Below are the code and all the weights of a small trained network. Each question names an input and a target symbol and asks about switching units off, where a switched-off unit gives its printed mean instead of its output.

import numpy as np


def w(rows, s, z=0):
    codes = np.array(rows[::2]) - 128.0
    scale = np.full(codes.shape[1], s)
    scale[-1] = z or s
    return codes * scale


def f(y):
    return y / 2 * (1 + np.tanh(0.7978845608 * (y + 0.044715 * y**3)))


def softmax(a):
    e = np.exp(a - a.max(-1, keepdims=True))
    return e / e.sum(-1, keepdims=True)


def log_softmax(a):
    a = a - a.max(-1, keepdims=True)
    return a - np.log(np.exp(a).sum(-1, keepdims=True))


def net(x, mask):
    ids = ['Λβγδεζηθμξπτφψω'.index(c) for c in x.split()]
    T = len(ids)
    res = E[ids] + P[:T]
    u = 0
    for l in range(3):
        q, k, v = (res @ M[l].T for M in (Q, K, V))
        z = softmax(np.where(np.tri(T) > 0, q @ k.T / 2**0.5, -1e9)) @ v
        res = res + np.where(mask[u], z, O[l][:, -1]) @ O[l][:, :-1]
        u += 1
        y = f(res @ A[l][:, :-1].T + A[l][:, -1])
        res = res + np.where(mask[u : u + 8], y, B[l][:, -1]) @ B[l][:, :-1]
        u += 8
    return log_softmax(res[-1] @ U[:, :-1].T + U[:, -1])


Q, K, V, O, A, B = {}, {}, {}, {}, {}, {}
E = w([
[208,129,195],'Λ',
[141,179,143],'β',
[143,151,115],'γ',
[158,89,108],'δ',
[122,74,146],'ε',
[161,64,148],'ζ',
[138,47,152],'η',
[120,89,146],'θ',
[120,108,183],'μ',
[105,56,211],'ξ',
[115,203,3],'π',
[37,66,167],'τ',
[169,125,119],'φ',
[66,172,227],'ψ',
[163,106,107],'ω',
],0.02)
P = w([
[151,133,96],'0',
[124,3,163],'1',
[139,74,133],'2',
[130,56,151],'3',
[142,83,133],'4',
[137,111,124],'5',
[140,107,124],'6',
[148,129,119],'7',
[139,124,122],'8',
[124,108,147],'9',
[130,132,124],'10',
[147,171,95],'11',
[151,187,90],'12',
[137,123,119],'13',
],0.0062)
Q[0] = w([
[96,165,147],'0.h0',
[254,62,73],'0.h0',
],0.0093)
K[0] = w([
[79,129,100],'0.h0',
[250,172,156],'0.h0',
],0.014)
V[0] = w([
[144,148,69],'0.h0',
[182,140,254],'0.h0',
],0.0066)
O[0] = w([
[185,107,202,41],'0.h0',
[229,253,179,253],'0.h0',
],0.0058,0.0033)
A[0] = w([
[177,149,204,211],'0.n0',
[178,2,162,180],'0.n1',
[33,157,179,253],'0.n2',
[71,247,194,3],'0.n3',
[231,129,117,77],'0.n4',
[151,145,196,116],'0.n5',
[42,104,152,202],'0.n6',
[184,79,204,123],'0.n7',
],0.0092,0.0052)
B[0] = w([
[206,141,110,234],'0.n0',
[174,176,45,254],'0.n1',
[166,234,136,240],'0.n2',
[60,76,214,154],'0.n3',
[87,120,150,174],'0.n4',
[99,138,74,163],'0.n5',
[52,253,133,216],'0.n6',
[130,172,174,194],'0.n7',
],0.0064,0.0063)
Q[1] = w([
[25,64,216],'1.h0',
[234,207,1],'1.h0',
],0.0061)
K[1] = w([
[128,42,136],'1.h0',
[41,254,38],'1.h0',
],0.0084)
V[1] = w([
[117,204,94],'1.h0',
[134,133,6],'1.h0',
],0.012)
O[1] = w([
[34,1,131,245],'1.h0',
[85,184,47,94],'1.h0',
],0.0073,0.012)
A[1] = w([
[85,148,63,200],'1.n0',
[2,87,192,32],'1.n1',
[206,87,90,85],'1.n2',
[69,68,114,246],'1.n3',
[66,175,185,2],'1.n4',
[80,107,94,234],'1.n5',
[141,101,37,114],'1.n6',
[201,26,188,139],'1.n7',
],0.0088,0.0048)
B[1] = w([
[57,140,107,179],'1.n0',
[171,208,58,183],'1.n1',
[130,172,79,158],'1.n2',
[116,118,219,214],'1.n3',
[254,199,72,173],'1.n4',
[86,62,207,186],'1.n5',
[104,62,78,155],'1.n6',
[170,142,145,252],'1.n7',
],0.0059,0.011)
Q[2] = w([
[169,107,3],'2.h0',
[95,173,110],'2.h0',
],0.0051)
K[2] = w([
[104,72,36],'2.h0',
[2,114,157],'2.h0',
],0.0085)
V[2] = w([
[255,67,152],'2.h0',
[220,127,60],'2.h0',
],0.0056)
O[2] = w([
[45,165,6,6],'2.h0',
[153,2,240,58],'2.h0',
],0.0034,0.0021)
A[2] = w([
[251,148,96,131],'2.n0',
[100,235,118,217],'2.n1',
[129,99,171,57],'2.n2',
[175,8,67,97],'2.n3',
[87,146,54,254],'2.n4',
[174,58,52,63],'2.n5',
[255,155,86,191],'2.n6',
[127,108,228,96],'2.n7',
],0.0096,0.0068)
B[2] = w([
[164,89,70,174],'2.n0',
[95,85,142,249],'2.n1',
[101,164,74,147],'2.n2',
[89,214,90,214],'2.n3',
[160,44,116,194],'2.n4',
[14,245,126,150],'2.n5',
[152,101,119,190],'2.n6',
[117,254,81,193],'2.n7',
],0.0077,0.011)
U = w([
[199,60,131,253],'Λ',
[149,78,218,137],'β',
[144,59,146,96],'γ',
[111,165,13,123],'δ',
[142,58,153,118],'ε',
[153,136,43,51],'ζ',
[142,110,80,102],'η',
[144,38,184,125],'θ',
[149,98,205,80],'μ',
[134,119,210,59],'ξ',
[88,47,103,99],'π',
[34,144,187,164],'τ',
[150,108,69,71],'φ',
[145,248,128,131],'ψ',
[126,148,33,79],'ω',
],0.011,0.0073)

Each question gives the input, a string of symbols that net reads in full, and the target symbol t.
The units are the heads (2 rows each of Q, K, V and O) and the neurons (one row each of A and B). Each row of codes is followed by its name. A weight is (code - 128) times the scale printed after its matrix; where a second scale follows, it is the last column's (O, A, B and U).
mask holds one flag per unit, layer by layer, with each layer's heads first. A switched-off unit (its flag False) gives its mean, the last column of its rows in O or B, instead of its output. The means were averaged over made-up inputs and are rounded, as every weight is.
A unit's drop is (log p(t) with every unit on - log p(t) with that unit switched off) / (log p(t) with every unit on - log p(t) with every unit switched off).
The circuit of an input: a set's keep is (log p(t) with only the set's units on - log p(t) with every unit switched off) / (log p(t) with every unit on - log p(t) with every unit switched off). Starting from the 12 units with the biggest drops (on a tie, the unit counted first), units are removed one at a time, each time the one whose removal leaves the highest keep (on an exact tie, the one counted first), for as long as the keep stays at least 0.8.
units of the circuit, in order: the units of the circuit, biggest drop first
most important unit: the unit with the biggest drop
k most important neurons: the k neurons with the biggest drops, biggest first
top k neurons in layer l: the k neurons of layer l with the biggest drops, biggest first
input ζ θ δ, target δ: units of the circuit, in order	[0.n1 1.h0]
input ζ ω ψ τ δ τ δ η β β, target τ: units of the circuit, in order	[1.n4 1.h0]
input ψ π ω η τ ψ π μ β δ η, target τ: top 2 neurons in layer 0	[0.n2 0.n6]
input ψ δ δ θ ζ, target ψ: 3 most important neurons	[0.n2 2.n7 2.n3]
input ψ γ ε ψ ε, target ψ: 3 most important neurons	[2.n7 0.n2 1.n4]
input Λ η μ θ Λ β ω, target Λ: most important unit	0.h0
input β ψ ξ, target ψ: 2 most important neurons	[2.n7 1.n4]
input π ψ θ ε ω τ γ δ ψ ψ η, target ψ: 4 most important neurons	[2.n7 0.n2 0.n6 0.n1]
input ζ δ τ β, target τ: units of the circuit, in order	[1.n4 0.n1]
input δ ψ τ ω η ψ ψ μ, target ψ: units of the circuit, in order	[2.n7 1.h0 2.n4]
input γ μ ξ δ δ τ ζ τ μ τ ψ γ Λ, target Λ: top 2 neurons in layer 0	[0.n0 0.n3]
input δ δ ε Λ ζ δ, target Λ: units of the circuit, in order	[0.h0 2.n7 2.n3]
input η τ ψ ω, target ψ: 3 most important neurons	[2.n7 0.n2 2.n3]
input ψ θ ω β μ δ τ β ζ η ω, target τ: most important unit	0.n2
input π θ δ δ, target π: units of the circuit, in order	[1.h0 1.n5]
input ε δ ζ ω π π τ ε δ δ ζ, target τ: 4 most important neurons	[0.n6 0.n2 0.n1 2.n3]
input ε μ δ ε ω π ε γ π μ ζ ω δ δ, target π: units of the circuit, in order	[1.h0 2.n4 1.n5]
input γ ψ ψ δ μ μ φ β τ ψ ω ξ δ, target ψ: top 4 neurons in layer 0	[0.n2 0.n6 0.n5 0.n3]
input μ ψ ψ π τ ψ ψ, target ψ: 2 most important neurons	[1.n4 0.n3]
input γ ω δ τ ζ μ φ τ β η, target τ: top 3 neurons in layer 0	[0.n1 0.n6 0.n2]
input θ δ δ Λ β ζ ω μ Λ η δ, target Λ: most important neuron	[0.n1]
input φ μ δ δ, target δ: 3 most important neurons	[0.n1 2.n3 2.n5]
input η Λ δ ζ δ ψ δ δ ε, target ψ: top 2 neurons in layer 0	[0.n2 0.n6]
input φ φ γ γ π ζ, target π: 2 most important neurons	[0.n1 2.n7]
input δ τ φ, target τ: top 3 neurons in layer 0	[0.n6 0.n2 0.n1]
input φ ω ξ ψ θ θ, target ψ: 2 most important neurons	[2.n7 0.n2]
input τ φ δ ε ε ψ ψ ω ω φ ζ, target ψ: top 2 neurons in layer 2	[2.n7 2.n3]
input δ δ θ δ δ β τ τ δ ω, target τ: most important unit	0.n6
input η ψ μ ω ζ ω ε δ, target ψ: 2 most important neurons	[0.n2 2.n3]
